Below is a small trained network, with its code and all its weights. Each question gives an input and a target symbol and asks what happens when units are switched off, that is, made to give their printed mean instead of their output.

import numpy as np


def w(rows, s, z=0):
    codes = np.array(rows[::2]) - 128.0
    scale = np.full(codes.shape[1], s)
    scale[-1] = z or s
    return codes * scale


def norm(h):
    return h / np.sqrt((h * h).mean(-1, keepdims=True) + 1e-5)


def f(y):
    return y / 2 * (1 + np.tanh(0.7978845608 * (y + 0.044715 * y**3)))


def softmax(a):
    e = np.exp(a - a.max(-1, keepdims=True))
    return e / e.sum(-1, keepdims=True)


def log_softmax(a):
    a = a - a.max(-1, keepdims=True)
    return a - np.log(np.exp(a).sum(-1, keepdims=True))


def net(x, mask):
    ids = ['ΠΣΦΩαγδημτ'.index(c) for c in x.split()]
    T = len(ids)
    res = E[ids] + P[:T]
    r = norm(res)
    for j in range(3):
        rows = slice(4 * j, 4 * j + 4)
        q, k, v = (r @ M[0][rows].T for M in (Q, K, V))
        z = softmax(np.where(np.tri(T) > 0, q @ k.T / 4**0.5, -1e9)) @ v
        o = O[0][rows]
        res = res + np.where(mask[j], z, o[:, -1]) @ o[:, :-1]
    y = f(norm(res) @ A[0][:, :-1].T + A[0][:, -1])
    res = res + np.where(mask[3:7], y, B[0][:, -1]) @ B[0][:, :-1]
    return log_softmax(norm(res)[-1] @ U[:, :-1].T + U[:, -1])


Q, K, V, O, A, B = {}, {}, {}, {}, {}, {}
E = w([
[168,108,153,128,92,158,161,248,133,86,100],'Π',
[159,40,146,218,164,93,146,167,153,161,120],'Σ',
[116,219,164,97,61,79,120,183,125,196,152],'Φ',
[202,154,93,80,171,156,167,117,233,168,129],'Ω',
[117,127,111,134,75,151,21,94,117,181,97],'α',
[108,120,152,90,175,78,54,64,170,125,50],'γ',
[112,202,114,164,184,23,110,120,133,122,136],'δ',
[180,107,191,66,151,63,121,173,150,93,217],'η',
[23,115,158,65,60,177,110,140,151,164,142],'μ',
[155,33,58,159,116,56,166,148,150,127,93],'τ',
],0.018)
P = w([
[178,122,130,246,49,132,104,74,124,53,113],'0',
[128,127,93,219,63,95,79,154,172,106,131],'1',
[134,135,90,198,104,130,73,176,156,101,136],'2',
[132,118,121,180,88,109,98,154,167,135,122],'3',
[138,116,109,160,127,135,94,167,148,128,129],'4',
[142,104,130,150,100,117,131,143,151,149,114],'5',
[131,107,126,133,118,131,131,166,139,145,125],'6',
[149,103,147,117,107,129,155,142,131,177,112],'7',
[125,110,134,102,143,142,149,173,121,153,125],'8',
[135,109,149,82,135,142,168,163,111,183,124],'9',
[132,121,146,79,179,169,164,182,94,163,123],'10',
],0.012)
Q[0] = w([
[93,232,111,128,105,94,61,116,101,151,132],'H0',
[132,139,150,132,174,48,134,143,91,106,124],'H0',
[134,83,118,172,72,115,189,251,69,152,159],'H0',
[140,170,68,142,172,137,120,125,96,192,94],'H0',
[107,215,154,149,124,46,79,110,55,124,153],'H1',
[166,151,114,161,137,198,156,65,46,15,130],'H1',
[170,118,135,109,223,40,180,129,109,101,136],'H1',
[149,63,107,173,118,155,222,226,121,153,182],'H1',
[130,97,154,127,130,89,89,156,95,129,98],'H2',
[118,135,140,109,141,130,110,95,141,110,103],'H2',
[152,124,144,108,157,99,117,163,187,149,108],'H2',
[119,82,132,114,137,132,156,128,127,110,148],'H2',
],0.027)
K[0] = w([
[158,186,105,215,94,104,61,106,141,91,144],'H0',
[147,219,143,138,181,94,144,105,142,80,118],'H0',
[151,211,150,79,78,179,228,203,138,140,229],'H0',
[133,158,79,138,158,135,119,101,28,159,124],'H0',
[172,152,149,250,95,57,94,97,177,125,175],'H1',
[112,112,56,213,215,165,58,150,101,24,114],'H1',
[106,190,137,106,212,54,164,126,110,102,107],'H1',
[134,170,155,89,125,202,216,228,158,91,203],'H1',
[151,142,139,140,118,139,89,160,162,134,108],'H2',
[117,114,122,125,143,127,113,122,131,122,127],'H2',
[122,123,127,87,167,99,147,158,109,150,111],'H2',
[107,130,141,136,114,147,140,111,141,116,134],'H2',
],0.025)
V[0] = w([
[103,159,220,146,119,107,68,110,60,96,146],'H0',
[105,141,144,95,160,117,173,64,121,207,138],'H0',
[159,168,130,115,148,118,144,145,181,174,77],'H0',
[72,209,76,199,124,188,173,138,109,151,8],'H0',
[79,140,133,122,123,104,117,42,87,120,158],'H1',
[136,153,89,95,69,106,167,104,123,104,68],'H1',
[108,185,65,83,123,187,76,160,98,34,150],'H1',
[186,113,98,108,110,75,110,120,126,173,160],'H1',
[102,112,34,117,103,103,138,92,122,175,113],'H2',
[130,129,120,129,124,63,95,121,90,94,131],'H2',
[18,103,109,116,135,153,114,154,158,111,176],'H2',
[76,183,135,170,188,181,130,135,145,156,140],'H2',
],0.017)
O[0] = w([
[93,151,191,192,124,238,225,118,146,122,102,177],'H0',
[151,163,116,225,119,121,120,84,160,110,89,23],'H0',
[92,88,19,114,77,130,142,118,91,129,149,145],'H0',
[107,173,27,98,185,130,114,17,123,196,4,1],'H0',
[110,191,141,117,149,91,151,142,229,123,132,37],'H1',
[137,127,75,90,129,143,137,139,97,90,102,99],'H1',
[163,133,79,144,78,77,132,138,165,72,123,75],'H1',
[57,67,159,84,141,111,190,101,147,85,176,150],'H1',
[39,135,106,180,226,100,146,105,139,149,225,94],'H2',
[102,113,96,145,161,101,55,207,51,165,115,137],'H2',
[174,92,198,122,125,166,205,84,51,172,133,170],'H2',
[134,77,254,134,90,139,129,109,191,215,87,35],'H2',
],0.0078,0.0067)
A[0] = w([
[65,168,116,198,3,57,45,76,123,99,129,4],'N0',
[217,121,129,163,162,75,158,152,181,134,92,22],'N1',
[145,92,126,93,126,102,131,127,134,130,147,137],'N2',
[69,193,138,119,67,138,87,137,149,138,109,142],'N3',
],0.034,0.0045)
B[0] = w([
[183,175,165,143,93,252,106,72,233,96,114,204],'N0',
[190,91,153,150,196,140,128,108,116,138,131,198],'N1',
[123,156,132,156,131,142,124,127,137,117,115,171],'N2',
[119,118,98,137,153,105,92,144,128,107,137,250],'N3',
],0.033,0.018)
U = w([
[125,145,155,149,115,92,134,100,102,133,131,90],'Π',
[127,126,194,161,87,74,187,183,139,84,186,157],'Σ',
[131,126,140,139,107,88,140,121,136,146,119,92],'Φ',
[115,201,161,176,101,164,104,59,166,82,89,155],'Ω',
[95,189,188,63,97,90,206,68,109,203,106,254],'α',
[105,67,51,212,117,155,247,155,160,151,120,88],'γ',
[59,99,183,127,171,198,54,184,103,227,149,31],'δ',
[172,152,100,97,85,136,139,156,46,127,60,145],'η',
[225,91,146,168,205,79,178,101,130,134,117,118],'μ',
[96,155,73,143,178,2,110,121,127,97,170,171],'τ',
],0.0071,0.007)

Each question gives the input, a string of symbols that net reads in full, and the target symbol t.
The units are the heads (4 rows each of Q, K, V and O) and the neurons (one row each of A and B). Each row of codes is followed by its name. A weight is (code - 128) times the scale printed after its matrix; where a second scale follows, it is the last column's (O, A, B and U).
mask holds one flag per unit, heads first, then neurons. A switched-off unit (its flag False) gives its mean, the last column of its rows in O or B, instead of its output. The means were averaged over made-up inputs and are rounded, as every weight is.
A unit's drop is (log p(t) with every unit on - log p(t) with that unit switched off) / (log p(t) with every unit on - log p(t) with every unit switched off).
The circuit of an input: a set's keep is (log p(t) with only the set's units on - log p(t) with every unit switched off) / (log p(t) with every unit on - log p(t) with every unit switched off). Starting from all 7 units, units are removed one at a time, each time the one whose removal leaves the highest keep (on an exact tie, the one counted first), for as long as the keep stays at least 0.8.
circuit, biggest first: the units of the circuit, biggest drop first
most important unit: the unit with the biggest drop
k most important neurons: the k neurons with the biggest drops, biggest first
which heads matter: for each layer, one digit per head in row order, 1 if its drop is at least 0.15 and else 0, layers parted by /
input η Ω η γ η μ α Ω γ τ, target Ω: which heads matter : 100
input α μ Σ η η Σ, target Σ: circuit, biggest first : (H0)
input γ τ Σ, target δ: circuit, biggest first : (H1; N0; N3; N1)
input Σ μ γ τ μ μ μ γ α η γ, target δ: which heads matter : 001
input Φ μ α μ η α Φ Φ, target δ: circuit, biggest first : (H1; N0)
input μ α Ω Φ η τ η τ Ω, target τ: which heads matter : 101
input Ω μ τ, target μ: which heads matter : 100
input Ω τ τ Φ τ, target γ: circuit, biggest first : (N0; N3; H0; N1)
input δ δ Π Σ γ Φ μ Φ Ω, target μ: circuit, biggest first : (N1; H1)
input Φ Σ Σ τ, target γ: circuit, biggest first : (N0; H0; N1)
input α Σ γ Ω, target γ: circuit, biggest first : (N0; H0; N1; N3)
input γ μ μ δ Φ Σ μ μ Φ, target τ: circuit, biggest first : (N0; N3)
input γ μ μ, target τ: which heads matter : 111
input η η γ δ Σ α Σ τ, target Σ: circuit, biggest first : (H0)
input μ Ω Π τ, target η: 2 most important neurons : (N0; N3)
input Σ Π μ δ Σ τ Σ γ μ μ, target δ: 3 most important neurons : (N0; N1; N2)
input μ Σ Σ τ Ω, target τ: circuit, biggest first : (N0; H2)
input Σ Σ τ α η μ τ Ω Σ Σ τ, target Ω: which heads matter : 101
input η μ τ, target μ: which heads matter : 000
input μ Σ τ Ω Ω μ μ δ Σ Ω, target δ: which heads matter : 011
input δ δ η μ δ Ω η μ γ η Ω, target η: circuit, biggest first : (H2; N0; H1; N1)
input η γ η μ α μ α α, target δ: which heads matter : 010
input τ μ τ Φ γ γ Φ, target τ: most important unit : H1
input Σ γ Φ Σ, target γ: circuit, biggest first : (H0; N0; N1; N3)
input η μ δ Φ Π, target η: which heads matter : 000
input δ Σ μ γ Σ μ Σ γ γ, target δ: 3 most important neurons : (N0; N3; N1)
input Σ μ η μ Σ γ Ω, target γ: which heads matter : 110
input Π γ γ α μ α, target τ: which heads matter : 110
